Below is a small trained network, with its code and all its weights. Each question gives an input and a target symbol and asks what happens when units are switched off, that is, made to give their printed mean instead of their output.

import numpy as np


def w(rows, s, z=0):
    codes = np.array(rows[::2]) - 128.0
    scale = np.full(codes.shape[1], s)
    scale[-1] = z or s
    return codes * scale


def f(y):
    return y / 2 * (1 + np.tanh(0.7978845608 * (y + 0.044715 * y**3)))


def softmax(a):
    e = np.exp(a - a.max(-1, keepdims=True))
    return e / e.sum(-1, keepdims=True)


def log_softmax(a):
    a = a - a.max(-1, keepdims=True)
    return a - np.log(np.exp(a).sum(-1, keepdims=True))


def net(x, mask):
    ids = ['αγδεζθμξπστφ'.index(c) for c in x.split()]
    T = len(ids)
    res = E[ids] + P[:T]
    u = 0
    for l in range(3):
        r = res
        for j in range(2):
            rows = slice(2 * j, 2 * j + 2)
            q, k, v = (r @ M[l][rows].T for M in (Q, K, V))
            z = softmax(np.where(np.tri(T) > 0, q @ k.T / 2**0.5, -1e9)) @ v
            o = O[l][rows]
            res = res + np.where(mask[u + j], z, o[:, -1]) @ o[:, :-1]
        u += 2
        y = f(res @ A[l][:, :-1].T + A[l][:, -1])
        res = res + np.where(mask[u : u + 8], y, B[l][:, -1]) @ B[l][:, :-1]
        u += 8
    return log_softmax(res[-1] @ U[:, :-1].T + U[:, -1])


Q, K, V, O, A, B = {}, {}, {}, {}, {}, {}
E = w([
[72,105,123,140,87,76,141],'α',
[135,151,139,75,159,97,104],'γ',
[108,95,121,111,69,97,92],'δ',
[98,161,102,138,107,48,133],'ε',
[144,71,93,157,209,132,167],'ζ',
[95,146,171,125,131,88,131],'θ',
[83,79,164,156,130,169,183],'μ',
[120,112,103,136,135,78,112],'ξ',
[155,156,76,121,255,203,87],'π',
[238,152,54,97,127,168,142],'σ',
[112,127,80,192,171,94,123],'τ',
[123,137,160,134,93,98,94],'φ',
],0.02)
P = w([
[49,83,240,222,56,2,212],'0',
[106,251,158,42,119,71,160],'1',
[57,188,101,130,98,103,137],'2',
[106,203,116,108,108,86,141],'3',
[100,111,78,131,112,97,100],'4',
[82,188,67,145,95,90,180],'5',
[84,177,78,163,125,116,154],'6',
[127,171,96,122,183,130,85],'7',
[97,171,94,172,190,153,104],'8',
[124,208,135,118,175,97,172],'9',
[128,158,94,131,149,119,132],'10',
[80,77,93,181,38,113,147],'11',
[13,51,83,237,137,193,79],'12',
[81,125,172,211,160,206,47],'13',
],0.0054)
Q[0] = w([
[7,94,175,125,56,106,187],'L0H0',
[21,143,212,114,178,62,54],'L0H0',
[1,151,161,198,146,53,106],'L0H1',
[193,91,117,71,194,197,122],'L0H1',
],0.0074)
K[0] = w([
[200,88,77,98,178,152,134],'L0H0',
[237,186,17,87,77,172,147],'L0H0',
[108,3,230,165,221,154,182],'L0H1',
[124,182,85,66,127,105,97],'L0H1',
],0.0071)
V[0] = w([
[78,2,152,39,202,28,151],'L0H0',
[127,109,155,214,170,137,22],'L0H0',
[116,55,93,111,180,169,227],'L0H1',
[54,33,7,74,155,141,64],'L0H1',
],0.0049)
O[0] = w([
[105,33,181,220,193,127,131,105],'L0H0',
[140,236,255,118,171,136,163,16],'L0H0',
[166,171,91,51,195,47,119,254],'L0H1',
[84,221,210,121,208,138,179,114],'L0H1',
],0.0056,0.0027)
A[0] = w([
[88,31,184,212,128,85,212,31],'L0N0',
[191,28,160,157,115,121,84,74],'L0N1',
[14,42,214,65,137,143,224,125],'L0N2',
[99,179,70,132,215,158,71,5],'L0N3',
[54,168,205,21,162,94,141,185],'L0N4',
[40,124,149,177,41,154,46,113],'L0N5',
[126,74,173,148,212,60,247,56],'L0N6',
[141,81,43,253,145,80,128,139],'L0N7',
],0.0064,0.003)
B[0] = w([
[108,176,236,82,124,144,73,193],'L0N0',
[107,220,148,185,122,186,252,120],'L0N1',
[252,63,123,132,170,154,175,214],'L0N2',
[137,88,208,144,2,168,166,149],'L0N3',
[132,64,88,208,86,86,46,168],'L0N4',
[169,175,99,171,167,56,120,142],'L0N5',
[71,129,198,18,167,194,71,187],'L0N6',
[103,212,153,16,136,127,92,254],'L0N7',
],0.0066,0.0036)
Q[1] = w([
[119,112,104,90,140,48,254],'L1H0',
[47,91,122,157,125,51,183],'L1H0',
[96,159,97,95,192,62,231],'L1H1',
[173,119,170,167,187,6,57],'L1H1',
],0.0068)
K[1] = w([
[136,21,116,73,98,109,140],'L1H0',
[1,115,169,111,111,90,107],'L1H0',
[138,124,105,95,133,152,174],'L1H1',
[121,74,105,195,151,114,57],'L1H1',
],0.0088)
V[1] = w([
[255,71,85,139,142,110,145],'L1H0',
[151,77,146,119,113,87,145],'L1H0',
[128,174,233,114,71,184,194],'L1H1',
[84,96,75,181,64,106,27],'L1H1',
],0.0082)
O[1] = w([
[36,122,87,160,152,95,202,255],'L1H0',
[102,27,163,168,87,254,149,130],'L1H0',
[188,105,167,188,103,156,22,86],'L1H1',
[131,167,98,159,91,81,110,67],'L1H1',
],0.007,0.0076)
A[1] = w([
[69,204,62,93,88,48,206,137],'L1N0',
[23,142,153,125,107,42,157,252],'L1N1',
[115,83,138,114,156,243,254,219],'L1N2',
[77,70,119,230,85,238,109,54],'L1N3',
[93,23,69,173,136,141,176,99],'L1N4',
[85,72,87,51,142,113,152,16],'L1N5',
[70,94,81,206,116,204,156,86],'L1N6',
[167,133,91,164,14,81,80,254],'L1N7',
],0.0071,0.0024)
B[1] = w([
[152,97,184,119,158,147,122,239],'L1N0',
[118,126,66,92,126,168,83,175],'L1N1',
[148,121,79,178,163,185,148,247],'L1N2',
[189,100,164,148,137,108,139,132],'L1N3',
[177,199,134,87,167,144,119,174],'L1N4',
[121,183,172,254,119,96,112,174],'L1N5',
[183,149,147,54,120,85,154,147],'L1N6',
[118,144,111,147,248,105,131,155],'L1N7',
],0.0088,0.012)
Q[2] = w([
[255,93,123,216,110,237,133],'L2H0',
[104,184,138,195,107,170,161],'L2H0',
[78,151,80,44,125,92,17],'L2H1',
[74,112,58,82,103,64,171],'L2H1',
],0.0092)
K[2] = w([
[190,170,5,140,150,194,217],'L2H0',
[91,137,31,120,27,184,126],'L2H0',
[143,99,254,157,43,87,51],'L2H1',
[183,175,149,220,86,70,101],'L2H1',
],0.0064)
V[2] = w([
[111,238,83,123,132,53,167],'L2H0',
[85,133,79,218,72,109,188],'L2H0',
[105,35,124,123,143,119,166],'L2H1',
[35,155,88,1,153,158,157],'L2H1',
],0.0077)
O[2] = w([
[146,116,70,119,101,137,89,47],'L2H0',
[101,74,79,118,170,141,182,2],'L2H0',
[5,110,183,127,164,103,157,149],'L2H1',
[129,114,145,95,121,72,45,131],'L2H1',
],0.012,0.0076)
A[2] = w([
[153,194,85,149,218,65,128,176],'L2N0',
[89,58,81,75,105,80,36,1],'L2N1',
[27,107,178,90,90,10,165,94],'L2N2',
[161,92,176,51,93,206,59,175],'L2N3',
[93,118,131,181,133,235,212,36],'L2N4',
[20,131,166,122,254,176,138,128],'L2N5',
[85,36,201,130,110,121,37,75],'L2N6',
[67,93,121,148,67,131,117,123],'L2N7',
],0.0067,0.0036)
B[2] = w([
[117,117,253,140,77,166,159,237],'L2N0',
[142,140,140,43,78,74,177,148],'L2N1',
[152,120,36,98,254,109,118,160],'L2N2',
[105,84,57,158,153,78,154,153],'L2N3',
[170,169,126,48,122,37,126,207],'L2N4',
[182,46,113,172,73,85,114,249],'L2N5',
[83,164,41,112,132,168,166,159],'L2N6',
[186,68,56,90,145,90,125,119],'L2N7',
],0.0079,0.012)
U = w([
[30,144,170,125,63,187,135,203],'α',
[42,47,130,161,253,148,41,254],'γ',
[107,146,90,163,98,103,136,124],'δ',
[180,142,55,162,108,73,87,21],'ε',
[95,177,115,144,144,126,76,134],'ζ',
[96,154,126,145,65,134,137,126],'θ',
[80,147,71,162,152,54,167,70],'μ',
[152,107,162,95,82,140,105,47],'ξ',
[101,125,124,100,119,133,101,115],'π',
[116,91,106,7,116,80,98,178],'σ',
[215,128,73,162,117,84,69,6],'τ',
[211,173,49,90,216,186,141,251],'φ',
],0.0056,0.0037)

Each question gives the input, a string of symbols that net reads in full, and the target symbol t.
The units are the heads (2 rows each of Q, K, V and O) and the neurons (one row each of A and B). Each row of codes is followed by its name. A weight is (code - 128) times the scale printed after its matrix; where a second scale follows, it is the last column's (O, A, B and U).
mask holds one flag per unit, layer by layer, with each layer's heads first. A switched-off unit (its flag False) gives its mean, the last column of its rows in O or B, instead of its output. The means were averaged over made-up inputs and are rounded, as every weight is.
A unit's drop is (log p(t) with every unit on - log p(t) with that unit switched off) / (log p(t) with every unit on - log p(t) with every unit switched off).
The circuit of an input: a set's keep is (log p(t) with only the set's units on - log p(t) with every unit switched off) / (log p(t) with every unit on - log p(t) with every unit switched off). Starting from the 12 units with the biggest drops (on a tie, the unit counted first), units are removed one at a time, each time the one whose removal leaves the highest keep (on an exact tie, the one counted first), for as long as the keep stays at least 0.8.
circuit, biggest first: the units of the circuit, biggest drop first
top k neurons: the k neurons with the biggest drops, biggest first
k most important neurons of layer l: the k neurons of layer l with the biggest drops, biggest first
which heads matter: for each layer, one digit per head in row order, 1 if its drop is at least 0.15 and else 0, layers parted by /
input σ γ ζ μ π θ ζ δ σ σ τ, target σ: top 2 neurons -> (L1N2 L2N1)
input μ μ α μ μ, target ξ: 3 most important neurons of layer 2 -> (L2N5 L2N4 L2N2)
input γ φ σ σ δ μ δ γ ζ ζ φ μ, target γ: circuit, biggest first -> (L2H1 L0N6 L1N2)
input ζ ζ π, target γ: circuit, biggest first -> (L2H1 L0N6)
input α δ ε α σ σ μ σ σ α, target α: top 4 neurons -> (L0N0 L0N2 L0N7 L1N2)
input ζ γ σ μ θ α ζ σ φ, target ζ: top 2 neurons -> (L0N6 L0N0)
input σ σ θ σ μ τ μ π δ σ γ, target σ: circuit, biggest first -> (L1N2 L2H1 L0H0)
input σ π φ ε σ σ τ π θ σ σ σ α φ, target σ: circuit, biggest first -> (L1N5 L1N2 L2H1)
input μ μ σ σ σ ζ σ γ σ σ σ α, target μ: 3 most important neurons of layer 1 -> (L1N3 L1N2 L1N4)
input τ σ ζ π μ α, target τ: 3 most important neurons of layer 0 -> (L0N7 L0N0 L0N6)
input α δ γ σ σ σ σ μ γ, target α: which heads matter -> 10 / 11 / 11
input σ σ ζ ξ ζ μ σ σ σ ζ, target γ: circuit, biggest first -> (L2H1 L0N6 L0H0)
input μ μ σ σ μ φ σ σ μ ζ δ, target μ: which heads matter -> 00 / 01 / 11
input α ζ γ μ ζ σ μ π ζ σ φ, target α: 4 most important neurons of layer 0 -> (L0N0 L0N2 L0N7 L0N6)
input γ ξ μ γ σ σ ζ σ δ, target γ: which heads matter -> 11 / 10 / 11
input ζ σ ζ π σ σ ε, target ζ: top neuron -> (L0N6)
input σ σ θ, target σ: top 4 neurons -> (L1N2 L2N1 L1N1 L1N5)
input γ γ ξ σ σ σ σ σ α, target γ: 4 most important neurons of layer 0 -> (L0N2 L0N0 L0N3 L0N7)
input μ δ σ θ α μ, target φ: which heads matter -> 00 / 10 / 00
input ζ σ σ σ σ τ, target ζ: top 3 neurons -> (L0N6 L0N0 L0N7)
input ζ δ γ σ γ, target ζ: top neuron -> (L0N6)
input τ ξ σ μ φ σ σ σ δ, target τ: which heads matter -> 00 / 10 / 11
input ζ ε ζ ζ ξ, target ζ: top 3 neurons -> (L0N0 L0N6 L0N7)
input σ φ γ π δ σ δ ξ α, target σ: top 3 neurons -> (L1N2 L2N1 L1N1)
input τ σ γ σ μ σ θ σ ε σ ξ, target τ: 2 most important neurons of layer 1 -> (L1N2 L1N0)
input μ ζ γ μ σ ζ γ τ θ, target μ: top 4 neurons -> (L0N2 L0N0 L2N2 L1N3)
input γ μ τ γ φ σ δ ε σ ε α, target γ: top 2 neurons -> (L0N0 L1N7)
input α ξ σ γ ζ α σ γ μ ε, target α: 2 most important neurons of layer 2 -> (L2N0 L2N4)
input γ δ σ σ θ, target γ: top neuron -> (L1N5)
